Here is a tiny trained network, its code and every weight. The questions are about switching its units off for an input and a class, where a switched-off unit gives its printed mean instead of its output.

import numpy as np


def w(rows, s, z=0):
    codes = np.array(rows[::2]) - 128.0
    scale = np.full(codes.shape[1], s)
    scale[-1] = z or s
    return codes * scale


def norm(h):
    return h / np.sqrt((h * h).mean(-1, keepdims=True) + 1e-5)


def f(y):
    return y / 2 * (1 + np.tanh(0.7978845608 * (y + 0.044715 * y**3)))


def log_softmax(a):
    a = a - a.max(-1, keepdims=True)
    return a - np.log(np.exp(a).sum(-1, keepdims=True))


def net(x, mask):
    res = np.array(x, float).reshape(1, 2) / 4 @ E
    u = 0
    for l in range(3):
        y = f(norm(res) @ A[l][:, :-1].T + A[l][:, -1])
        res = res + np.where(mask[u : u + 9], y, B[l][:, -1]) @ B[l][:, :-1]
        u += 9
    return log_softmax(norm(res)[-1] @ U[:, :-1].T + U[:, -1])


A, B = {}, {}
E = w([
[1,12,199,73,180],'x0',
[16,239,161,123,151],'x1',
],0.0074)
A[0] = w([
[200,197,113,128,57,77],'L0N1',
[165,56,111,105,120,54],'L0N2',
[96,176,161,137,50,156],'L0N3',
[169,39,115,218,47,144],'L0N4',
[181,196,144,141,146,252],'L0N5',
[254,105,144,155,173,210],'L0N6',
[132,113,151,64,170,60],'L0N7',
[99,143,146,72,150,114],'L0N8',
[133,142,63,160,126,41],'L0N9',
],0.0074,0.0023)
B[0] = w([
[112,81,65,119,238,249],'L0N1',
[149,119,143,81,52,169],'L0N2',
[25,59,124,116,69,179],'L0N3',
[64,97,168,189,38,228],'L0N4',
[100,33,123,67,167,238],'L0N5',
[129,77,83,110,52,253],'L0N6',
[149,125,94,187,121,135],'L0N7',
[166,127,117,254,84,161],'L0N8',
[183,131,197,39,160,134],'L0N9',
],0.0047,0.0039)
A[1] = w([
[31,73,170,55,73,42],'L1N1',
[188,112,89,43,42,123],'L1N2',
[251,239,58,31,66,202],'L1N3',
[48,66,154,148,92,130],'L1N4',
[121,2,100,116,131,173],'L1N5',
[30,109,86,242,34,45],'L1N6',
[180,122,71,160,98,45],'L1N7',
[185,166,2,249,165,2],'L1N8',
[170,225,228,6,135,226],'L1N9',
],0.0059,0.0026)
B[1] = w([
[159,98,138,108,155,208],'L1N1',
[2,132,104,165,172,194],'L1N2',
[186,93,210,92,168,229],'L1N3',
[134,138,85,100,193,222],'L1N4',
[166,139,120,129,86,255],'L1N5',
[118,153,70,66,159,168],'L1N6',
[9,130,218,84,148,146],'L1N7',
[150,141,156,66,166,166],'L1N8',
[113,105,206,174,104,140],'L1N9',
],0.0084,0.004)
A[2] = w([
[68,23,181,123,169,140],'L2N1',
[80,191,160,135,153,170],'L2N2',
[212,149,171,131,188,89],'L2N3',
[74,224,160,155,145,156],'L2N4',
[138,97,49,91,116,253],'L2N5',
[86,146,36,113,183,160],'L2N6',
[72,254,182,165,140,110],'L2N7',
[198,60,181,112,51,172],'L2N8',
[73,106,158,29,142,182],'L2N9',
],0.0083,0.0027)
B[2] = w([
[218,186,183,74,163,255],'L2N1',
[133,77,128,170,57,195],'L2N2',
[101,134,103,92,244,161],'L2N3',
[103,2,253,174,41,205],'L2N4',
[83,202,109,231,134,242],'L2N5',
[131,165,68,189,135,209],'L2N6',
[132,75,108,118,21,215],'L2N7',
[40,140,176,104,112,222],'L2N8',
[204,142,71,109,122,250],'L2N9',
],0.0071,0.0054)
U = w([
[101,94,241,151,6,239],'0',
[216,182,247,2,205,111],'1',
[146,218,75,206,101,1],'2',
],0.0073,0.0035)

Each question gives the input, the list of numbers given to net, and the class t.
The units are the neurons (one row each of A and B). Each row of codes is followed by its name. A weight is (code - 128) times the scale printed after its matrix; where a second scale follows, it is the last column's (A, B and U).
mask holds one flag per neuron, layer by layer. A switched-off neuron (its flag False) gives its mean, the last column of its row in B, instead of its output. The means were averaged over made-up inputs and are rounded, as every weight is.
A unit's drop is (log p(t) with every unit on - log p(t) with that unit switched off) / (log p(t) with every unit on - log p(t) with every unit switched off).
The circuit of an input: a set's keep is (log p(t) with only the set's units on - log p(t) with every unit switched off) / (log p(t) with every unit on - log p(t) with every unit switched off). Starting from the 12 units with the biggest drops (on a tie, the unit counted first), units are removed one at a time, each time the one whose removal leaves the highest keep (on an exact tie, the one counted first), for as long as the keep stays at least 0.8.
circuit, biggest first: the units of the circuit, biggest drop first
unit that matters most: the unit with the biggest drop
top k neurons: the k neurons with the biggest drops, biggest first
k most important neurons of layer l: the k neurons of layer l with the biggest drops, biggest first
drop when u is switched off: that unit's drop, to one decimal
input [8,5], class 1: circuit, biggest first	[L2N1, L2N9]
input [-5,2], class 1: circuit, biggest first	[L1N3]
input [-1,-3], class 2: circuit, biggest first	[L2N4, L2N5]
input [3,2], class 2: top 2 neurons	[L0N8, L1N3]
input [2,3], class 2: 3 most important neurons of layer 0	[L0N8, L0N9, L0N3]
input [8,6], class 1: top 3 neurons	[L2N1, L1N1, L1N2]
input [-5,5], class 0: 3 most important neurons of layer 2	[L2N4, L2N1, L2N7]
input [7,-4], class 1: top 2 neurons	[L2N1, L2N4]
input [-1,2], class 2: top 2 neurons	[L1N3, L0N3]
input [-2,-1], class 2: top 2 neurons	[L1N2, L2N4]
input [-8,0], class 1: drop when L1N3 is switched off	0.6
input [7,-2], class 1: drop when L0N9 is switched off	0.0
input [-2,0], class 2: drop when L0N1 is switched off	0.1
input [-5,-2], class 1: unit that matters most	L1N3
